Below are the code and all the weights of a small trained network. Each question names an input and a class and asks about switching units off, where a switched-off unit gives its printed mean instead of its output.

import numpy as np


def w(rows, s, z=0):
    codes = np.array(rows[::2]) - 128.0
    scale = np.full(codes.shape[1], s)
    scale[-1] = z or s
    return codes * scale


def f(y):
    return np.maximum(y, 0)


def log_softmax(a):
    a = a - a.max(-1, keepdims=True)
    return a - np.log(np.exp(a).sum(-1, keepdims=True))


def net(x, mask):
    res = np.array(x, float).reshape(1, 3) / 4 @ E
    y = f(res @ A[0][:, :-1].T + A[0][:, -1])
    res = res + np.where(mask, y, B[0][:, -1]) @ B[0][:, :-1]
    return log_softmax(res[-1] @ U[:, :-1].T + U[:, -1])


A, B = {}, {}
E = w([
[49,134,189,156,229,220,169,3,51,99,197,168],'x0',
[84,45,2,129,192,157,226,185,27,231,91,25],'x1',
[65,117,221,64,70,127,103,203,139,47,125,66],'x2',
],0.0082)
A[0] = w([
[81,131,214,169,208,141,97,33,96,76,209,153,183],'N0',
[119,93,88,161,215,123,183,72,109,185,126,131,210],'N1',
[139,59,87,92,129,119,254,179,96,179,106,60,252],'N2',
[147,127,193,128,182,175,151,82,104,65,169,176,164],'N3',
[137,159,120,66,66,85,110,210,163,122,84,95,225],'N4',
[8,115,183,131,172,181,100,108,121,127,195,125,124],'N5',
[167,179,167,153,48,85,97,113,185,80,167,196,181],'N6',
[171,77,102,89,54,96,140,159,112,112,99,92,20],'N7',
[144,121,124,113,90,91,120,108,134,50,127,214,132],'N8',
[196,101,113,72,64,67,134,134,186,106,92,100,143],'N9',
[144,47,106,152,137,164,198,86,61,172,85,70,82],'N10',
],0.0084,0.0034)
B[0] = w([
[164,171,176,43,196,57,226,99,119,79,186,211,235],'N0',
[193,149,71,187,216,184,222,222,77,176,177,233,214],'N1',
[77,31,43,154,114,139,120,171,15,152,118,69,250],'N2',
[155,168,139,61,202,104,209,16,90,51,214,156,201],'N3',
[2,87,135,134,121,116,68,167,203,94,36,69,226],'N4',
[81,96,191,104,177,168,105,129,64,78,196,143,199],'N5',
[148,162,214,142,46,124,101,14,195,190,74,133,231],'N6',
[118,120,95,33,118,15,146,105,139,110,95,63,177],'N7',
[124,161,184,61,90,114,196,92,176,197,125,164,182],'N8',
[156,180,148,124,141,4,54,132,174,133,48,75,207],'N9',
[105,160,47,161,134,191,93,139,102,210,182,148,207],'N10',
],0.0077,0.015)
U = w([
[148,175,228,58,174,114,183,60,135,63,213,187,80],'0',
[185,207,213,144,23,83,81,85,254,172,59,126,55],'1',
[70,49,66,104,56,96,64,212,122,118,88,28,252],'2',
[171,134,24,217,179,182,161,159,78,199,194,197,22],'3',
],0.0076,0.0016)

Each question gives the input, the list of numbers given to net, and the class t.
The units are the neurons (one row each of A and B). Each row of codes is followed by its name. A weight is (code - 128) times the scale printed after its matrix; where a second scale follows, it is the last column's (A, B and U).
mask holds one flag per neuron, in row order. A switched-off neuron (its flag False) gives its mean, the last column of its row in B, instead of its output. The means were averaged over made-up inputs and are rounded, as every weight is.
A unit's drop is (log p(t) with every unit on - log p(t) with that unit switched off) / (log p(t) with every unit on - log p(t) with every unit switched off).
The circuit of an input: a set's keep is (log p(t) with only the set's units on - log p(t) with every unit switched off) / (log p(t) with every unit on - log p(t) with every unit switched off). Starting from all 11 units, units are removed one at a time, each time the one whose removal leaves the highest keep (on an exact tie, the one counted first), for as long as the keep stays at least 0.8.
units of the circuit, in order: the units of the circuit, biggest drop first
k most important neurons: the k neurons with the biggest drops, biggest first
drop of u: that unit's drop, to one decimal
input [4,2,-2], class 3: units of the circuit, in order	[N1]
input [-6,-2,7], class 1: 2 most important neurons	[N2; N6]
input [-8,7,-7], class 2: 2 most important neurons	[N2; N7]
input [0,-1,-4], class 3: 4 most important neurons	[N0; N3; N6; N9]
input [-3,0,0], class 2: 2 most important neurons	[N6; N0]
input [-2,0,5], class 2: 2 most important neurons	[N6; N0]
input [0,0,-2], class 3: drop of N4	0.2
input [0,-2,6], class 1: drop of N2	0.1
input [-3,-3,-4], class 1: drop of N1	0.0
input [3,6,5], class 3: drop of N4	0.1
